Here is a tiny trained network, its code and every weight. The questions are about switching its units off for an input and a class, where a switched-off unit gives its printed mean instead of its output.

import numpy as np


def w(rows, s, z=0):
    codes = np.array(rows[::2]) - 128.0
    scale = np.full(codes.shape[1], s)
    scale[-1] = z or s
    return codes * scale


def f(y):
    return np.maximum(y, 0)


def log_softmax(a):
    a = a - a.max(-1, keepdims=True)
    return a - np.log(np.exp(a).sum(-1, keepdims=True))


def net(x, mask):
    res = np.array(x, float).reshape(1, 7) / 4 @ E
    y = f(res @ A[0][:, :-1].T + A[0][:, -1])
    res = res + np.where(mask, y, B[0][:, -1]) @ B[0][:, :-1]
    return log_softmax(res[-1] @ U[:, :-1].T + U[:, -1])


A, B = {}, {}
E = w([
[199,110,3,211,149,128,209,118,180,74,59],'x0',
[109,207,120,90,160,178,173,137,168,94,72],'x1',
[111,165,118,105,62,212,146,86,159,9,158],'x2',
[120,102,57,112,110,199,135,125,200,115,52],'x3',
[1,166,160,230,80,158,50,83,168,149,193],'x4',
[81,115,151,225,95,144,116,107,124,220,131],'x5',
[120,59,147,135,54,154,89,95,119,102,163],'x6',
],0.0081)
A[0] = w([
[92,217,163,110,205,67,104,164,104,157,148,111],'n1',
[113,101,117,105,153,164,101,180,149,199,8,3],'n2',
[193,121,62,121,161,123,178,172,170,141,46,252],'n3',
[54,148,175,180,73,166,66,93,114,152,204,120],'n4',
[145,75,77,154,188,28,87,159,124,146,120,135],'n5',
[123,97,190,51,131,63,41,161,21,122,198,172],'n6',
[95,200,173,131,187,53,132,139,86,136,136,35],'n7',
[103,116,202,171,119,71,89,149,37,212,146,55],'n8',
[195,40,129,130,124,48,129,132,2,119,180,134],'n9',
],0.0079,0.003)
B[0] = w([
[201,164,188,117,111,57,143,154,40,218,97,200],'n1',
[59,75,95,242,134,156,139,70,157,136,125,176],'n2',
[149,113,115,209,158,154,206,62,103,102,105,255],'n3',
[81,70,175,176,53,108,107,68,119,254,151,230],'n4',
[102,128,190,189,74,113,125,90,154,218,149,193],'n5',
[133,152,188,180,126,64,150,91,92,253,107,247],'n6',
[184,146,161,143,109,65,150,205,89,203,56,182],'n7',
[147,205,92,142,144,183,222,125,124,53,50,224],'n8',
[214,177,192,124,80,75,133,187,56,241,106,221],'n9',
],0.0081,0.012)
U = w([
[130,166,161,6,133,201,109,163,133,45,159,91],'0',
[43,90,140,167,118,103,79,107,136,165,174,177],'1',
[185,125,146,114,139,62,127,167,88,161,114,144],'2',
[149,126,33,153,186,153,184,121,139,91,85,177],'3',
[102,148,53,105,99,166,38,156,196,50,173,2],'4',
],0.013,0.0074)

Each question gives the input, the list of numbers given to net, and the class t.
The units are the neurons (one row each of A and B). Each row of codes is followed by its name. A weight is (code - 128) times the scale printed after its matrix; where a second scale follows, it is the last column's (A, B and U).
mask holds one flag per neuron, in row order. A switched-off neuron (its flag False) gives its mean, the last column of its row in B, instead of its output. The means were averaged over made-up inputs and are rounded, as every weight is.
A unit's drop is (log p(t) with every unit on - log p(t) with that unit switched off) / (log p(t) with every unit on - log p(t) with every unit switched off).
The circuit of an input: a set's keep is (log p(t) with only the set's units on - log p(t) with every unit switched off) / (log p(t) with every unit on - log p(t) with every unit switched off). Starting from all 9 units, units are removed one at a time, each time the one whose removal leaves the highest keep (on an exact tie, the one counted first), for as long as the keep stays at least 0.8.
circuit, biggest first: the units of the circuit, biggest drop first
top k neurons: the k neurons with the biggest drops, biggest first
drop when u is switched off: that unit's drop, to one decimal
input [5,-1,7,-7,-8,-3,-5], class 3: circuit, biggest first => n3
input [8,3,-1,0,5,4,1], class 3: top 2 neurons => n6, n4
input [-3,5,7,1,-1,4,0], class 0: top 3 neurons => n6, n5, n2
input [-3,8,3,-2,5,-8,4], class 0: top 2 neurons => n5, n2
input [-1,5,5,-3,-1,-7,-5], class 3: top 2 neurons => n9, n6
input [-4,-6,3,2,2,-3,-4], class 1: top 2 neurons => n9, n7
input [6,2,4,-8,5,-5,4], class 1: top 2 neurons => n8, n3
input [-3,0,1,0,-1,0,7], class 1: top 2 neurons => n1, n7
input [2,6,0,-3,-1,-1,-2], class 3: top 3 neurons => n9, n6, n4
input [-1,1,7,-2,-2,3,0], class 0: drop when n4 is switched off => 0.1
